Below are the code and all the weights of a small trained network. Each question names an input and a target symbol and asks about switching units off, where a switched-off unit gives its printed mean instead of its output.

import numpy as np


def w(rows, s, z=0):
    codes = np.array(rows[::2]) - 128.0
    scale = np.full(codes.shape[1], s)
    scale[-1] = z or s
    return codes * scale


def norm(h):
    return h / np.sqrt((h * h).mean(-1, keepdims=True) + 1e-5)


def f(y):
    return np.maximum(y, 0)


def softmax(a):
    e = np.exp(a - a.max(-1, keepdims=True))
    return e / e.sum(-1, keepdims=True)


def log_softmax(a):
    a = a - a.max(-1, keepdims=True)
    return a - np.log(np.exp(a).sum(-1, keepdims=True))


def net(x, mask):
    ids = ['αβγξπψω'.index(c) for c in x.split()]
    T = len(ids)
    res = E[ids] + P[:T]
    q, k, v = (norm(res) @ M[0].T for M in (Q, K, V))
    z = softmax(np.where(np.tri(T) > 0, q @ k.T / 2**0.5, -1e9)) @ v
    res = res + np.where(mask[0], z, O[0][:, -1]) @ O[0][:, :-1]
    y = f(norm(res) @ A[0][:, :-1].T + A[0][:, -1])
    res = res + np.where(mask[1:17], y, B[0][:, -1]) @ B[0][:, :-1]
    return log_softmax(norm(res)[-1] @ U[:, :-1].T + U[:, -1])


Q, K, V, O, A, B = {}, {}, {}, {}, {}, {}
E = w([
[118,191,163],'α',
[162,138,144],'β',
[146,137,146],'γ',
[215,134,145],'ξ',
[128,6,71],'π',
[68,137,85],'ψ',
[149,138,146],'ω',
],0.02)
P = w([
[32,117,106],'0',
[143,178,55],'1',
[172,250,72],'2',
[158,255,77],'3',
[140,241,81],'4',
[136,248,77],'5',
],0.0047)
Q[0] = w([
[130,223,16],'head 0',
[126,137,3],'head 0',
],0.015)
K[0] = w([
[52,131,250],'head 0',
[50,212,135],'head 0',
],0.014)
V[0] = w([
[217,76,203],'head 0',
[178,131,4],'head 0',
],0.015)
O[0] = w([
[178,15,202,83],'head 0',
[252,188,2,2],'head 0',
],0.0093,0.0082)
A[0] = w([
[151,158,193,86],'neuron 0',
[18,94,101,128],'neuron 1',
[251,105,160,131],'neuron 2',
[125,129,124,105],'neuron 3',
[83,93,54,86],'neuron 4',
[128,193,178,112],'neuron 5',
[118,52,131,65],'neuron 6',
[123,177,165,113],'neuron 7',
[123,199,59,113],'neuron 8',
[137,195,59,201],'neuron 9',
[170,223,136,2],'neuron 10',
[133,206,196,114],'neuron 11',
[114,177,167,22],'neuron 12',
[131,163,129,61],'neuron 13',
[44,168,162,109],'neuron 14',
[158,197,173,116],'neuron 15',
],0.016,0.0083)
B[0] = w([
[75,164,128,164],'neuron 0',
[203,174,156,219],'neuron 1',
[82,206,93,159],'neuron 2',
[141,132,115,128],'neuron 3',
[121,237,136,156],'neuron 4',
[160,213,153,205],'neuron 5',
[57,81,130,149],'neuron 6',
[148,193,119,188],'neuron 7',
[128,34,172,178],'neuron 8',
[191,12,77,207],'neuron 9',
[164,255,33,152],'neuron 10',
[185,221,175,225],'neuron 11',
[50,131,74,153],'neuron 12',
[165,141,101,134],'neuron 13',
[132,18,84,248],'neuron 14',
[68,154,171,187],'neuron 15',
],0.035,0.011)
U = w([
[199,168,173,136],'α',
[12,118,133,253],'β',
[99,87,210,66],'γ',
[77,169,82,127],'ξ',
[123,131,3,67],'π',
[172,57,119,73],'ψ',
[89,81,212,122],'ω',
],0.014,0.0046)

Each question gives the input, a string of symbols that net reads in full, and the target symbol t.
The units are the heads (2 rows each of Q, K, V and O) and the neurons (one row each of A and B). Each row of codes is followed by its name. A weight is (code - 128) times the scale printed after its matrix; where a second scale follows, it is the last column's (O, A, B and U).
mask holds one flag per unit, heads first, then neurons. A switched-off unit (its flag False) gives its mean, the last column of its rows in O or B, instead of its output. The means were averaged over made-up inputs and are rounded, as every weight is.
A unit's drop is (log p(t) with every unit on - log p(t) with that unit switched off) / (log p(t) with every unit on - log p(t) with every unit switched off).
The circuit of an input: a set's keep is (log p(t) with only the set's units on - log p(t) with every unit switched off) / (log p(t) with every unit on - log p(t) with every unit switched off). Starting from the 12 units with the biggest drops (on a tie, the unit counted first), units are removed one at a time, each time the one whose removal leaves the highest keep (on an exact tie, the one counted first), for as long as the keep stays at least 0.8.
circuit, biggest first: the units of the circuit, biggest drop first
top k neurons: the k neurons with the biggest drops, biggest first
drop of u: that unit's drop, to one decimal
input π ψ α ω α ξ, target π: circuit, biggest first -> (head 0; neuron 9; neuron 2)
input ξ ω π ω, target ξ: circuit, biggest first -> (neuron 2; head 0)
input π ξ β, target π: circuit, biggest first -> (head 0; neuron 2; neuron 11)
input β β ξ, target β: circuit, biggest first -> (neuron 2; neuron 1; neuron 9)
input ψ α γ, target ψ: top 3 neurons -> (neuron 9; neuron 8; neuron 1)
input β π α ξ, target ξ: top neuron -> (neuron 2)
input π π β, target π: circuit, biggest first -> (head 0; neuron 2; neuron 9)
input γ π π β π, target γ: top 2 neurons -> (neuron 6; neuron 11)
input α α ψ ω α ψ, target ψ: drop of neuron 14 -> 0.3
input β π π, target β: drop of neuron 8 -> 0.0
input ω ξ π, target ω: drop of head 0 -> 0.6
input β π π β π, target β: drop of neuron 8 -> -0.1
